Below is a small trained network, with its code and all its weights. Each question gives an input and a class and asks what happens when units are switched off, that is, made to give their printed mean instead of their output.

import numpy as np


def w(rows, s, z=0):
    codes = np.array(rows[::2]) - 128.0
    scale = np.full(codes.shape[1], s)
    scale[-1] = z or s
    return codes * scale


def f(y):
    return y / 2 * (1 + np.tanh(0.7978845608 * (y + 0.044715 * y**3)))


def log_softmax(a):
    a = a - a.max(-1, keepdims=True)
    return a - np.log(np.exp(a).sum(-1, keepdims=True))


def net(x, mask):
    res = np.array(x, float).reshape(1, 4) / 4 @ E
    y = f(res @ A[0][:, :-1].T + A[0][:, -1])
    res = res + np.where(mask, y, B[0][:, -1]) @ B[0][:, :-1]
    return log_softmax(res[-1] @ U[:, :-1].T + U[:, -1])


A, B = {}, {}
E = w([
[77,57,254,134,205,166],'x0',
[247,179,141,33,162,170],'x1',
[124,100,34,142,202,195],'x2',
[180,73,128,248,101,130],'x3',
],0.0085)
A[0] = w([
[176,118,189,131,143,123,163],'N1',
[176,195,233,9,95,104,208],'N2',
[112,122,162,104,133,116,40],'N3',
[157,126,147,128,195,104,79],'N4',
[74,68,158,108,194,152,190],'N5',
[166,76,82,156,121,134,156],'N6',
[190,141,172,54,161,176,150],'N7',
[153,197,215,24,86,109,106],'N8',
[52,78,217,118,192,165,125],'N9',
[148,153,194,190,48,77,101],'N10',
[128,45,131,182,199,170,4],'N11',
[164,111,132,150,148,133,67],'N12',
[118,193,100,133,94,122,38],'N13',
[138,153,92,107,138,121,79],'N14',
[72,117,99,148,138,112,143],'N15',
[121,109,119,145,137,112,161],'N16',
[215,116,191,50,169,155,134],'N17',
[87,170,62,50,95,108,214],'N18',
[95,189,59,89,149,126,206],'N19',
[82,88,184,135,168,142,131],'N20',
[147,104,123,122,145,99,75],'N21',
[143,51,31,228,156,155,31],'N22',
[71,154,147,102,78,121,136],'N23',
[169,125,185,95,132,146,111],'N24',
[134,121,125,120,134,124,145],'N25',
[104,111,99,130,121,113,131],'N26',
[131,109,70,71,106,153,176],'N27',
[165,105,151,113,126,149,58],'N28',
[148,194,14,37,134,139,109],'N29',
[110,182,115,125,118,77,58],'N30',
[243,152,156,42,176,147,155],'N31',
],0.012,0.0035)
B[0] = w([
[76,104,196,152,73,148,163],'N1',
[154,185,178,207,223,59,255],'N2',
[152,72,33,108,210,164,139],'N3',
[131,78,100,173,142,127,139],'N4',
[117,96,227,22,126,99,208],'N5',
[109,246,167,124,130,197,171],'N6',
[129,135,215,201,170,128,202],'N7',
[123,144,30,212,215,107,225],'N8',
[89,69,147,6,135,120,236],'N9',
[139,83,171,139,5,193,210],'N10',
[120,121,23,95,45,115,186],'N11',
[109,147,102,148,123,163,134],'N12',
[88,101,106,111,156,150,153],'N13',
[141,98,65,95,170,150,142],'N14',
[162,159,117,95,112,219,173],'N15',
[117,171,165,119,93,142,146],'N16',
[94,114,196,201,194,171,209],'N17',
[128,217,116,35,98,127,204],'N18',
[154,149,81,39,128,100,187],'N19',
[124,99,169,62,94,109,195],'N20',
[120,103,80,142,152,158,122],'N21',
[162,225,90,203,135,117,222],'N22',
[147,149,121,105,98,66,174],'N23',
[138,61,88,169,199,160,163],'N24',
[126,146,168,125,116,112,130],'N25',
[140,156,132,123,105,180,147],'N26',
[106,144,177,93,110,52,163],'N27',
[115,99,73,170,156,168,135],'N28',
[116,140,43,11,140,72,216],'N29',
[146,113,102,115,105,123,152],'N30',
[141,195,150,213,159,179,228],'N31',
],0.019,0.012)
U = w([
[90,30,66,154,137,139,5],'0',
[162,240,89,132,175,74,224],'1',
[112,19,69,104,197,166,39],'2',
[152,119,122,208,128,79,31],'3',
[160,145,175,253,141,186,127],'4',
[115,89,114,31,29,149,229],'5',
[88,53,179,87,181,112,121],'6',
],0.0077,0.0028)

Each question gives the input, the list of numbers given to net, and the class t.
The units are the neurons (one row each of A and B). Each row of codes is followed by its name. A weight is (code - 128) times the scale printed after its matrix; where a second scale follows, it is the last column's (A, B and U).
mask holds one flag per neuron, in row order. A switched-off neuron (its flag False) gives its mean, the last column of its row in B, instead of its output. The means were averaged over made-up inputs and are rounded, as every weight is.
A unit's drop is (log p(t) with every unit on - log p(t) with that unit switched off) / (log p(t) with every unit on - log p(t) with every unit switched off).
The circuit of an input: a set's keep is (log p(t) with only the set's units on - log p(t) with every unit switched off) / (log p(t) with every unit on - log p(t) with every unit switched off). Starting from the 12 units with the biggest drops (on a tie, the unit counted first), units are removed one at a time, each time the one whose removal leaves the highest keep (on an exact tie, the one counted first), for as long as the keep stays at least 0.8.
circuit, biggest first: the units of the circuit, biggest drop first
k most important neurons: the k neurons with the biggest drops, biggest first
drop when u is switched off: that unit's drop, to one decimal
input [7,-2,5,-5], class 5: circuit, biggest first -> (N2)
input [4,-7,-8,-6], class 6: 3 most important neurons -> (N2 N8 N11)
input [8,2,-5,-7], class 6: 2 most important neurons -> (N9 N5)
input [6,3,4,8], class 5: 2 most important neurons -> (N11 N2)
input [8,4,1,-7], class 6: 2 most important neurons -> (N9 N5)
input [-7,-6,-2,-7], class 5: 3 most important neurons -> (N2 N22 N31)
input [2,1,2,2], class 5: 2 most important neurons -> (N2 N8)
input [-4,-7,4,-6], class 5: 2 most important neurons -> (N2 N8)
input [-3,-8,3,6], class 4: 3 most important neurons -> (N29 N18 N19)
input [-4,1,-2,6], class 4: 2 most important neurons -> (N9 N29)
input [-1,-1,8,-7], class 5: 2 most important neurons -> (N2 N8)
input [-7,7,-4,6], class 4: 2 most important neurons -> (N31 N10)
input [2,-2,3,2], class 5: drop when N2 is switched off -> 0.4
input [-1,2,-6,-2], class 4: drop when N29 is switched off -> 0.2
input [2,3,0,-3], class 4: drop when N17 is switched off -> 0.1
input [2,-2,1,-7], class 6: drop when N22 is switched off -> 0.3
